Moves between points:
HJ ω GG
HJ π MN
HJ η MH
HJ λ PQ
HT ω CQ
HT π JF
HT η BD
HT λ CD
SD ω CR
SD π TN
SD η JG
SD λ MQ
FJ ω FB
FJ π ZL
FJ η FG
FJ λ MH
FD ω HD
FD π RR
FD η CH
FD λ JF
HP ω GD
HP π PC
HP η SM
HP λ FH
MN ω MD
MN π JQ
MN η SF
MN λ JJ
GZ ω NR
GZ π GN
GZ η RJ
GZ λ HP
SF ω MN
SF π HN
SF η FB
SF λ GG
DS ω ML
DS π RD
DS η FL
DS λ ZL
BD ω HT
BD π DL
BD η PF
BD λ FT
ZR ω LM
ZR π MQ
ZR η CC
ZR λ GM
RQ ω DL
RQ π FD
RQ η QJ
RQ λ HT
HB ω ZG
HB π TP
HB η CR
HB λ GZ
GN ω LF
GN π QT
GN η ZG
GN λ PC
JG ω SD
JG π QN
JG η PQ
JG λ RG
JQ ω TT
JQ π FT
JQ η HN
JQ λ ZT
RF ω FG
RF π DZ
RF η TT
RF λ PN
RD ω NZ
RD π NG
RD η SG
RD λ CP
DC ω FH
DC π GD
DC η CT
DC λ QJ
BR ω PZ
BR π CT
BR η MM
BR λ RD
CT ω DC
CT π HP
CT η RM
CT λ NG
GJ ω SG
GJ π BR
GJ η JF
GJ λ DS
PC ω QR
PC π FP
PC η NR
PC λ DQ
PZ ω NG
PZ π DC
PZ η BR
PZ λ NZ
FL ω DS
FL π SG
FL η CQ
FL λ LJ
NR ω PC
NR π LF
NR η GZ
NR λ GD
GM ω RM
GM π FZ
GM η RR
GM λ BR
GG ω JJ
GG π MD
GG η HJ
GG λ JG
LJ ω ZL
LJ π ML
LJ η DZ
LJ λ FB
RG ω MQ
RG π CR
RG η BS
RG λ LM
FG ω FJ
FG π LJ
FG η RF
FG λ JD
QR ω CC
QR π BS
QR η PC
QR λ JT
SJ ω QT
SJ π HJ
SJ η TP
SJ λ LF
CQ ω FL
CQ π GJ
CQ η HT
CQ λ DZ
QT ω PQ
QT π GG
QT η SJ
QT λ FP
FH ω CH
FH π DQ
FH η DC
FH λ RQ
JT ω RR
JT π ZR
JT η DQ
JT λ HD
DQ ω JT
DQ π CC
DQ η GD
DQ λ FD
TP ω SJ
TP π MH
TP η LZ
TP λ GN
MM ω BR
MM π RM
MM η HD
MM λ SG
BS ω RG
BS π SD
BS η FP
BS λ ZR
FZ ω SM
FZ π GZ
FZ η LM
FZ λ CT
FT ω CD
FT π CQ
FT η QM
FT λ RF
HN ω JQ
HN π QM
HN η HR
HN λ MD
GD ω DQ
GD π QR
GD η HP
GD λ CH
HR ω HN
HR π CJ
HR η ZL
HR λ MN
MH ω HJ
MH π SF
MH η JD
MH λ QT
DZ ω LJ
DZ π DS
DZ η CD
DZ λ FJ
CC ω ZR
CC π RG
CC η QR
CC λ RR
FB ω SF
FB π HR
FB η FJ
FB λ HJ
CR ω HB
CR π LZ
CR η SD
CR λ RJ
ML ω CP
ML π NZ
ML η DS
ML λ HR
RM ω CT
RM π SM
RM η GM
RM λ PZ
LZ ω TP
LZ π JD
LZ η TN
LZ λ ZG
CP ω CJ
CP π PF
CP η ML
CP λ HN
ZG ω GN
ZG π SJ
ZG η HB
ZG λ NR
MD ω ZT
MD π TT
MD η MN
MD λ QN
HD ω MM
HD π GM
HD η FD
HD λ GJ
QN ω TN
QN π BF
QN η JJ
QN λ CR
ZT ω BF
ZT π RF
ZT η MD
ZT λ TN
CH ω FD
CH π JT
CH η FH
CH λ DL
BF ω PN
BF π FG
BF η ZT
BF λ LZ
PF ω BD
PF π RQ
PF η NZ
PF λ QM
LM ω FZ
LM π RJ
LM η ZR
LM λ RM
MQ ω RJ
MQ π HB
MQ η RG
MQ λ FZ
NZ ω PF
NZ π QJ
NZ η RD
NZ λ CJ
TT ω RF
TT π CD
TT η JQ
TT λ BF
QM ω FT
QM π HT
QM η CJ
QM λ TT
TN ω LZ
TN π PN
TN η QN
TN λ HB
CD ω DZ
CD π FL
CD η FT
CD λ FG
ZL ω HR
ZL π CP
ZL η LJ
ZL λ SF
SM ω HP
SM π NR
SM η FZ
SM λ DC
DL ω JF
DL π HD
DL η RQ
DL λ CQ
JF ω GJ
JF π MM
JF η DL
JF λ FL
LF ω FP
LF π PQ
LF η GN
LF λ QR
QJ ω RQ
QJ π CH
QJ η NG
QJ λ BD
PN ω JD
PN π FJ
PN η BF
PN λ TP
RR ω GM
RR π LM
RR η JT
RR λ MM
JJ ω QN
JJ π ZT
JJ η GG
JJ λ SD
RJ ω GZ
RJ π ZG
RJ η MQ
RJ λ SM
JD ω MH
JD π FB
JD η PN
JD λ SJ
NG ω QJ
NG π FH
NG η PZ
NG λ PF
SG ω RD
SG π PZ
SG η GJ
SG λ ML
FP ω BS
FP π JG
FP η LF
FP λ CC
CJ ω QM
CJ π BD
CJ η CP
CJ λ JQ
PQ ω JG
PQ π JJ
PQ η QT
PQ λ BS

The rows follow the links: the fewer symbols apart two points are, the more alike their rows tend to be.

Each row is also shifted at random along 4 hidden directions that mean nothing.

Some points, each with a row of numbers:
ZR: -7 -2 -18 -13 -17 10 -12 -12 9 -13 -9 10 -12 -2 -21 11 5 5 -22 -6 -13 14 8 7 -12 10 44 25
QN: 6 16 4 10 -12 -2 6 0 -28 5 -2 -43 13 20 16 23 -4 26 7 -3 -26 -6 -25 -8 -4 12 -3 -2
TP: -50 16 2 9 -12 1 -1 -10 -14 -7 9 -13 4 4 9 15 -9 17 3 1 -33 -3 -16 6 1 6 10 0
SJ: -34 12 5 6 -13 -10 0 -1 -14 -10 -3 15 8 0 22 12 -7 13 3 0 -34 -6 -11 16 11 -1 -15 6
NG: 43 -4 -20 -13 10 13 -16 -14 9 -30 17 16 -25 -7 -22 -5 -16 13 -16 -1 33 7 12 24 -24 10 52 7
PF: 19 -16 11 0 17 -7 -7 10 9 -3 11 19 4 0 3 -16 1 -6 2 11 29 5 3 5 -11 -4 -2 -19
RM: -15 -9 -17 -15 0 -3 -10 1 22 -17 12 3 -5 1 -4 8 -6 0 -16 -8 13 22 17 7 -17 18 11 15
BF: 62 12 14 9 -10 -4 9 3 -34 8 -23 -7 6 11 10 5 3 16 10 0 -14 -21 -24 0 11 -11 -10 -9
JT: 32 -10 -15 -17 -8 -2 0 9 8 3 -11 -32 -2 17 -10 19 7 2 -17 -22 8 22 12 -13 -15 20 3 20
FT: -14 -2 11 9 19 -2 -4 -2 -5 -21 31 25 -5 -6 1 -13 -24 6 12 11 20 -4 -6 25 -6 -6 13 -30
QM: 9 -6 15 9 18 -6 11 11 -5 12 17 -31 11 12 6 -6 -7 0 17 4 23 0 -8 -13 -5 1 -23 -30
CH: 13 -18 -5 -14 3 -8 0 12 24 -1 -11 31 -8 -9 -9 -12 8 -27 -7 -13 21 13 29 4 10 -9 -20 14
CC: -2 -1 -16 -14 -16 6 -12 -6 8 -8 -11 4 -5 1 -7 15 8 6 -21 -4 -15 10 6 2 -11 14 25 26
MQ: 16 11 -15 -11 -17 -11 -15 -1 -2 -24 -13 35 2 -3 35 15 -1 20 -21 2 -21 -3 0 28 -4 11 -12 32
FJ: 35 17 6 13 5 8 3 -11 -27 -1 6 -17 -3 3 4 -2 -12 19 14 8 0 -22 -22 3 1 -4 13 -17
FG: -7 19 2 13 10 11 -5 -18 -18 -14 26 -2 -6 -5 4 -5 -23 22 13 17 0 -19 -21 17 -5 0 28 -21
GM: -24 -17 -9 -13 -3 -4 -3 7 25 -3 -2 9 -2 -2 -8 1 7 -17 -13 -10 7 21 23 -3 -2 6 -8 16
MM: 16 -9 -14 -13 12 -3 -7 5 20 -11 10 4 -2 -2 8 -4 -5 -3 -10 -2 28 11 17 5 -14 12 -9 10
BD: -22 -15 7 3 20 1 -10 -1 15 -8 25 24 0 -7 -9 -18 -4 -9 3 17 26 6 3 9 -14 -3 19 -27
LM: -27 -4 -17 -12 -14 12 -9 -11 13 -1 -3 -13 -10 1 -26 11 10 -1 -20 -6 -11 18 10 -8 -12 13 41 21
RQ: -22 -13 -7 -4 19 1 -9 2 30 7 21 -8 9 -5 9 -14 3 -16 -3 14 28 7 14 -14 -16 9 -13 -4
CQ: -24 -16 15 5 19 -4 -3 5 12 2 20 22 5 -5 -3 -19 0 -15 9 14 24 5 3 3 -7 -8 1 -30
GN: 6 12 -9 -3 -19 5 7 -5 -9 3 -27 -4 -8 -2 -5 11 6 0 -6 -15 -28 -6 2 -3 18 -4 -3 27
NR: 37 2 -14 -11 -22 10 5 -3 -2 15 -40 -14 -12 3 -27 12 22 -5 -15 -18 -19 4 8 -18 8 -1 17 32
RF: 32 12 9 12 8 3 5 -5 -22 -1 5 -3 -2 -1 6 -8 -12 12 17 6 6 -22 -17 6 6 -10 -1 -18
CR: -19 12 -1 1 -17 -4 10 2 -7 12 -21 -7 4 -1 9 10 6 -5 3 -12 -32 -6 1 -8 23 -5 -29 19
FD: 27 -13 -12 -14 5 -6 0 9 20 -4 -5 9 -5 -2 -2 -5 2 -14 -10 -11 25 15 22 -1 -2 3 -18 15

In each set, the symbols that take the first to the second take the third to the fourth, perhaps in another order. Give the fourth.
Answers are names.
A 23 -6 -12 -17 -16 -9 -10 6 5 -9 -18 16 2 5 6 14 10 6 -23 -9 -8 13 8 9 -9 11 1 26
B -33 10 -2 2 -16 -5 8 2 -3 9 -16 1 8 -4 19 8 6 -5 2 -5 -31 -5 3 -7 22 -3 -36 21
C -9 14 4 3 -15 -14 3 5 -18 -7 -9 5 9 5 28 17 -7 16 2 -6 -30 -6 -11 13 11 1 -28 10
D MN

A 18 -8 -20 -14 8 6 -4 -1 17 -8 11 -26 -7 4 -9 4 -5 2 -12 -10 27 16 15 -6 -19 20 11 13
B 9 -8 -19 -14 6 2 -6 2 19 -11 12 -12 -7 3 -4 5 -6 -1 -13 -9 24 18 17 0 -17 18 6 15
C 35 -10 2 -2 16 -3 -5 6 6 1 15 -15 8 10 6 -5 -1 5 -2 9 34 5 -2 -6 -24 10 2 -18
D RD

A 5 2 -19 -16 -16 3 -18 -11 6 -25 -3 14 -9 2 -2 17 -1 19 -26 -2 -11 15 3 18 -18 18 39 25
B -30 -12 -12 -13 4 -9 -7 9 28 -7 12 0 6 0 14 3 0 -8 -13 -3 12 22 20 -1 -11 17 -20 14
C -26 12 11 14 -6 6 -1 -13 -20 0 5 0 2 0 -2 2 -4 14 10 11 -24 -14 -21 5 3 -6 21 -15
D PQ

A -4 -12 -2 -3 18 5 -8 -1 21 0 20 0 2 -3 -5 -14 1 -8 -4 13 30 7 8 -6 -18 5 11 -13
B 34 9 9 10 12 3 6 -3 -20 -9 13 -4 -7 2 -2 -6 -20 12 16 3 15 -15 -13 14 3 -8 7 -21
C 10 -11 12 6 15 7 6 -2 -3 2 13 -4 -12 1 -35 -14 -7 -7 12 -2 25 4 0 -1 -3 -9 32 -30
D MD

A -1 -4 15 9 17 -3 4 1 -6 -6 19 11 -6 -4 -8 -15 -15 -2 17 4 20 -4 -4 11 2 -11 4 -30
B 8 9 14 15 5 5 7 -7 -16 6 -1 14 -4 -9 -3 -15 -4 -1 18 10 -4 -24 -12 4 19 -22 0 -18
C -16 2 -4 -3 -15 -15 -1 10 9 8 -27 23 16 -8 35 4 17 -13 -9 0 -27 -5 9 -4 19 -5 -56 29
D SM

A 10 7 18 13 -8 -6 10 5 -24 16 -19 -1 13 6 12 2 10 3 14 4 -22 -16 -20 -6 16 -14 -20 -11
B -18 9 17 12 -9 -4 2 -3 -19 0 -6 22 6 -1 8 1 0 7 10 7 -28 -13 -17 11 13 -13 0 -10
C 17 -15 17 6 16 -2 10 11 1 16 4 -9 1 5 -20 -14 4 -15 14 -2 25 5 2 -13 0 -11 -3 -28
D CP

A -2 5 -19 -12 -18 7 -13 -13 4 -16 -11 17 -12 -5 -7 12 4 11 -22 -2 -20 5 4 13 -7 8 32 29
B -9 -15 -7 -12 -10 -8 0 11 16 11 -19 -1 5 4 -4 7 19 -15 -15 -13 -5 20 17 -14 -1 6 -13 20
C -22 19 -23 -6 -14 12 -8 -17 -4 -12 5 -27 -4 2 11 22 -7 22 -14 -1 -26 -2 -7 3 -11 22 21 27
D QR

A 1 -14 -9 -9 11 -3 -5 4 27 -3 4 21 -5 -10 -2 -14 3 -20 -7 1 27 8 24 2 -2 -2 -11 6
B 32 -17 8 -1 16 -9 -1 15 11 8 3 4 10 4 7 -13 8 -11 3 7 31 4 4 -8 -11 -2 -19 -17
C 37 -11 -16 -17 0 2 -1 3 12 -11 -5 -2 -17 3 -20 4 -3 -3 -13 -19 24 18 21 5 -8 9 13 18
D DL

A -12 -15 -9 -14 -5 -6 0 9 21 -1 -8 4 -2 2 -8 5 9 -15 -13 -14 7 22 21 -6 -3 8 -8 17
B 7 -10 -15 -13 10 0 -6 4 23 -7 10 -4 -3 -3 2 -2 -2 -9 -11 -4 26 13 20 -2 -11 12 -9 10
C 24 2 -14 -14 -18 -3 -11 -3 2 -10 -24 20 -3 0 4 13 10 8 -22 -7 -16 6 5 10 -2 7 9 30
D GD

A -33 13 -18 -6 -17 16 -7 -19 5 -6 -5 -4 -12 -8 -9 11 2 5 -14 -1 -27 0 2 0 0 9 30 28
B -22 12 -4 3 -17 7 13 -4 -8 14 -21 -18 -7 -2 -13 9 7 -8 3 -15 -32 -5 1 -15 25 -9 -6 19
C -3 14 -1 3 -17 2 14 -1 -18 10 -17 -30 1 8 -1 18 1 6 4 -15 -29 -5 -9 -12 16 0 -9 12
D JJ

A -17 7 16 13 -9 -4 8 1 -18 13 -13 9 9 0 5 0 8 -1 13 4 -28 -13 -16 -2 17 -15 -10 -10
B 8 12 0 3 -19 -1 11 -1 -22 2 -19 -17 -3 5 -2 17 -1 10 1 -16 -29 -7 -9 -1 16 -3 -4 14
C 15 -20 3 -5 13 6 -3 1 20 7 -5 36 -13 -15 -29 -27 11 -29 -1 2 29 3 21 -1 5 -18 14 -8
D FL

A 9 -10 -17 -15 4 2 -5 1 18 -14 7 -5 -10 2 -10 3 -5 -4 -14 -12 21 18 19 2 -13 14 9 14
B -22 -14 -2 -3 19 6 -7 -1 26 8 20 -1 4 -8 -5 -16 5 -18 -2 15 28 8 12 -14 -13 4 3 -12
C -10 8 18 17 4 -3 4 -1 -11 8 -2 24 7 -10 15 -15 1 -4 18 16 -11 -24 -14 5 18 -21 -19 -17
D QN

A -5 16 2 5 -17 -8 -1 -4 -22 -19 -1 10 0 5 17 18 -14 25 1 -3 -30 -7 -18 25 4 3 3 5
B 9 8 16 10 -14 2 15 0 -26 21 -23 -11 2 6 -15 4 11 -1 13 -8 -28 -11 -15 -14 21 -17 1 -7
C 4 -14 1 -2 17 7 -7 -2 15 1 15 6 -5 -4 -20 -16 2 -10 -1 9 28 6 8 -5 -14 0 25 -17
D RQ

